Each row has a name. After each piece below comes the name of the row it's from, unless a question asks for something else. Each question is about the rows just above it. Places in a row count from 1.

Columns, left to right: L T U P C B F J
Q_885: [152 181 143 175 139  58  83 119]
Q_531: [153 108 154  95 161 142 127 159]
Q_584: [137  94 145  97 134 106  90 169]
Q_373: [135 108 111 135 140 126 102 107]
Q_911: [110 115  87 161 101 107 118 122]
Q_431: [ 76 162 108 149 139 160 145 122]
[139 161] is in which column, read top down? : C
[137] is at row and place : Q_584, 1
The one value in Q_885 and Q_431: : [139]
Which value is in both Q_431 and Q_373? : [108]
Move every entry of [94] by -1 step of 1. : [93]

Columns, left to right: E W X Y R Q G N H K
Q_577: [116 153  95 156 135 110 141  85  96 120]
Q_388: [129  88 139  93 156 144 109 129 129 154]
Q_16: [137 151 104  92  94 131 122 199  96 111]
Q_190: [164  43 110 137 165 136 105 100 146 156]
Shared by Q_577 and Q_16: : [96]
Shift each entry of [ 95 156 135] by -1 times 1: : [ 94 155 134]
Which column holds this, read top down? [156  93  92] : Y

Columns, left to right: M A Z V D
Q_740: [ 75 128 156  60  93]
Q_840: [ 94 128 122 129 148]
Q_587: [156  96  60 128 188]
Q_493: [ 66  75 142 139 152]
Where in the named rows is [66]? : Q_493, 1
Shared by Q_493 and Q_740: : [75]
Move every entry of [139] by -1 step of 1. : [138]
Shared by Q_587 and Q_840: : [128]

Columns, left to right: Bif voz naze Nazez Bufa
Q_525: [114 120 122  51 105]
Q_423: [114 120 122  50 105]
Q_342: [114 120 134  51 172]
[114 120 122  51 105] is in which row? : Q_525
Which column holds this, read top down? [122 122] : naze
Where in the named rows is [134]? : Q_342, 3

Columns, left to right: vad donaz vif Semip
Q_397: [ 61 162 132 164]
Q_536: [170  70 145 171]
Q_43: [ 87  78 216 170]
[78] with +1 step of 1 on every entry: : [79]
Where in the named rows is [132]? : Q_397, 3
Move every entry of [87] by -1 step of 1. : [86]
Move every entry of [ 61 162 132] by +1 step of 1. : [ 62 163 133]
The one value in Q_536 and Q_43: : [170]
Which column holds this, read top down? [164 171] : Semip
The one value in Q_43 and Q_536: : [170]

Columns, left to right: rel Kud rebip pefi lat fakif gir
Q_39: [125  74 173 215 127 168 114]
Q_906: [162 108  69  86  78 141 149]
Q_807: [ 73 110  91 120  45 170 210]
Q_309: [ 59 111  97 111  75 157 175]
Which column holds [45 75] top down? : lat
Where in the named rows is [73]? : Q_807, 1
Where in the named rows is [91]? : Q_807, 3
Which column holds this, read top down? [ 74 108 110] : Kud
Shift each entry of [120] by +1 times 1: : [121]
Which column holds this, read top down? [120 111] : pefi

Columns, left to right: satov beg mogo nono nadu Selat Zitan dugiv
Q_767: [116 188 125 112 120 125  96 202]
Q_974: [121 195 113 118 132 121 100 204]
Q_94: [121 195 113 118 132 129 105 196]
Q_665: [128 170 141 102 150 149  99 176]
Q_858: [141 201 117  98 117 100  88 203]
Q_180: [126  92  90 163  77  91 211 130]
Q_662: [123 111 161 158 169 161 113  97]
Q_508: [114 125 127 140 158 126 128 133]
Shift each entry of [114 125 127] by -1 times 1: : [113 124 126]
Which column holds [100 105  99] top down? : Zitan
Which column holds this, read top down? [170 201] : beg
The one value in Q_662 and Q_508: : [158]
Where in the named rows is [203]? : Q_858, 8

Columns, left to right: kevi dasem Nusi Nogu zofip Fiba
Q_846: [136 121 129 127 130  68]
Q_454: [ 71 181  69 128 200  88]
Q_544: [136 121 129 123  96 189]
Row and place of [123] in the named rows: : Q_544, 4
[130] is at row and place : Q_846, 5
[127] with -1 step of 1 on every entry: : [126]
Move every entry of [129 123  96] by +1 step of 1. : [130 124  97]
Which column holds [128 123] top down? : Nogu

Columns, left to right: bivuf Dedug pere gug Fud tis
Q_117: [122 140 123 163 163 122]
Q_635: [146 141 113  62  68 138]
Q_476: [146 141 113  62  68 121]
Q_879: [121 117 112 150 158 129]
Row and place of [150] in the named rows: : Q_879, 4
Row and place of [117] in the named rows: : Q_879, 2

Columns, left to right: kab dudul Nofa naban gofev Gogo
Q_448: [122 110 105 133 155 159]
Q_889: [197 193 104 168 146 146]
Q_636: [116 130 151 147 132 147]
Q_114: [172 166 110  80 157 177]
Q_631: [106 130 109 141 124 132]
Which column holds [155 146 132 157] top down? : gofev
The one value in Q_448 and Q_114: : [110]
Shift each entry of [147 132] by -1 times 1: : [146 131]
Which value is in both Q_114 and Q_448? : [110]
Row and place of [109] in the named rows: : Q_631, 3
[110 193] is in which column, read top down? : dudul

Columns, left to right: zup rugi Sibu zed mik lil bugu Zeme
Q_699: [ 76 154  75 181 194 201 155  56]
Q_725: [144 141 123 137 184 147  77 181]
Q_139: [137 192 138 115  63 124 183 163]
Q_76: [142 134 185 192 145 101 129  66]
Q_310: [107 125  97  75  55  79 149  85]
Q_983: [110  50  99 202 118 126  87 117]
Q_331: [194 138 113  84 189  61 118 117]
Row and place of [145] in the named rows: : Q_76, 5
[194] with -1 step of 1 on every entry: : [193]
Row and place of [113] in the named rows: : Q_331, 3
[50 99] with +1 step of 1 on every entry: : [ 51 100]
Move every entry of [123 137] by +1 step of 1. : [124 138]
Which value is in both Q_331 and Q_139? : [138]
Which value is in both Q_725 and Q_139? : [137]

Columns, left to right: dodis gula gof tomo bira Bizo
Q_615: [ 87 218 203 136 205  99]
Q_794: [ 92 213 199 138 206 203]
Q_434: [ 85 218 203 136 204 103]
Q_825: [118  84  89 126  86 168]
Q_837: [114 204  94 125  90 169]
Move every entry of [213] by -1 step of 1. : [212]
Shift each entry of [126] by +1 times 1: : [127]
Which value is in both Q_434 and Q_837? : [204]
[136] with -1 step of 1 on every entry: : [135]

Columns, left to right: Tuseg regoz faru Balad bebi lomuf Losu fab gude ruk
Q_17: [165 124 149  99 173  86  86 162  76 170]
Q_823: [197  72 189  45 194  46  46 136  48 155]
Q_462: [100 201 134 114  77 142  46  41 171  41]
Q_957: [ 99 116  88 164 111 155 123 155 141 145]
Q_502: [122 126 122 126 122 127 127 124 127 123]
The one value in Q_502 and Q_957: : [123]
Shared by Q_823 and Q_462: : [46]
Which column holds [ 99 122] top down? : Tuseg
Which column holds [173 194] top down? : bebi
Shift each entry of [201 134 114  77] by +1 times 1: : [202 135 115  78]

Columns, left to right: Dulip gefu Sezo zis bivog
Q_374: [159 177  93 195 154]
Q_546: [121 132 143 178 137]
Q_843: [102 178 163 107 119]
Shared by Q_546 and Q_843: : [178]
Row and place of [137] in the named rows: : Q_546, 5
Move every entry of [178 163 107] by +1 step of 1. : [179 164 108]
Which column holds this, read top down? [177 132] : gefu
[102] with +1 step of 1 on every entry: : [103]
[121 132] with +1 step of 1 on every entry: : [122 133]

Columns, left to right: Luze fofel bug Suze
Q_714: [ 61 114  78 185]
Q_283: [215 139  44 197]
Q_304: [ 61 158 113  44]
Q_238: [ 73 158 113 160]
Move every entry of [215] by +1 step of 1. : [216]
Move every entry of [61] by +1 step of 1. : [62]
[113 113] is in which column, read top down? : bug
The one value in Q_283 and Q_304: : [44]
Which column holds [139 158] top down? : fofel
[158] with +1 step of 1 on every entry: : [159]
[ 44 160] is in which column, read top down? : Suze

Columns, left to right: gom puf Ral tifif tolu kade lusif
Q_747: [103 122 204 145  94 170 122]
Q_415: [174 108  56  89 149 147  87]
Q_819: [ 88 110 194 155 149 191 140]
Q_610: [166  85  63  81 146 147 113]
Q_704: [184 122 204 145 149 147  87]
Q_306: [146 136  63 127 143 117  51]
Q_683: [124  51  99  82 130 104 156]
Q_200: [158 215 154 183  86 134 151]
Q_351: [184 193 127 169 113 114 153]
Q_895: [ 61 103 139 117 178 115 166]
Q_459: [162 146  91 174 124  80  79]
Shared by Q_351 and Q_704: : [184]
Which value is in both Q_351 and Q_610? : [113]
Shift each entry of [146] by -1 times 1: : [145]
[108 110  85 122 136] is in which column, read top down? : puf

Columns, left to right: mir suda ril Kibe kuvig Bovin fovi Zir bes kag
Q_660: [117 152 124 129 141  87 107 151 141 106]
Q_803: [143  86 116 128 115 118 141 116 116 141]
Q_376: [ 56 167 181 157 193 135 100 122  54 103]
Q_833: [ 85 152 154 146 163 136 110 127  85 117]
Q_252: [155 107 101 129  91 114 156 109 114 162]
Q_841: [ 61 165 173 157 182 136 105 122  57 111]
Q_667: [158  92 118 128 104  92 119  85  87 166]
Q_721: [129 143 115 128 128 141 112 147 144 118]
Q_344: [161  85 116 128 100  88 170  81  83 174]
Which column holds this, read top down? [155  61 158] : mir
Which column holds this, read top down? [122 127 109 122  85 147] : Zir
Where in the named rows is [165]? : Q_841, 2
Move every entry of [85] by +1 step of 1. : [86]
Shared by Q_667 and Q_660: : [87]

Columns, left to right: kupa fer netu kefa
Q_570: [142  90 219 138]
Q_907: [206  61 173  45]
Q_177: [188  45 204  76]
Q_185: [186 207 180  43]
Q_872: [187  64 207 129]
Q_873: [148  64 207 108]
Move every entry of [207 180] by -1 step of 1. : [206 179]
Where in the named rows is [188]? : Q_177, 1
Shared by Q_872 and Q_185: : [207]

Columns, left to right: muro Vigeb ligip Nit ton
Q_330: [120  50 151 136 128]
Q_933: [123  47 151 140 128]
Q_681: [ 94  87 162 100  80]
Where do [120  50 151 136 128] appear? : Q_330
q: [ 94  87 162 100  80] : Q_681

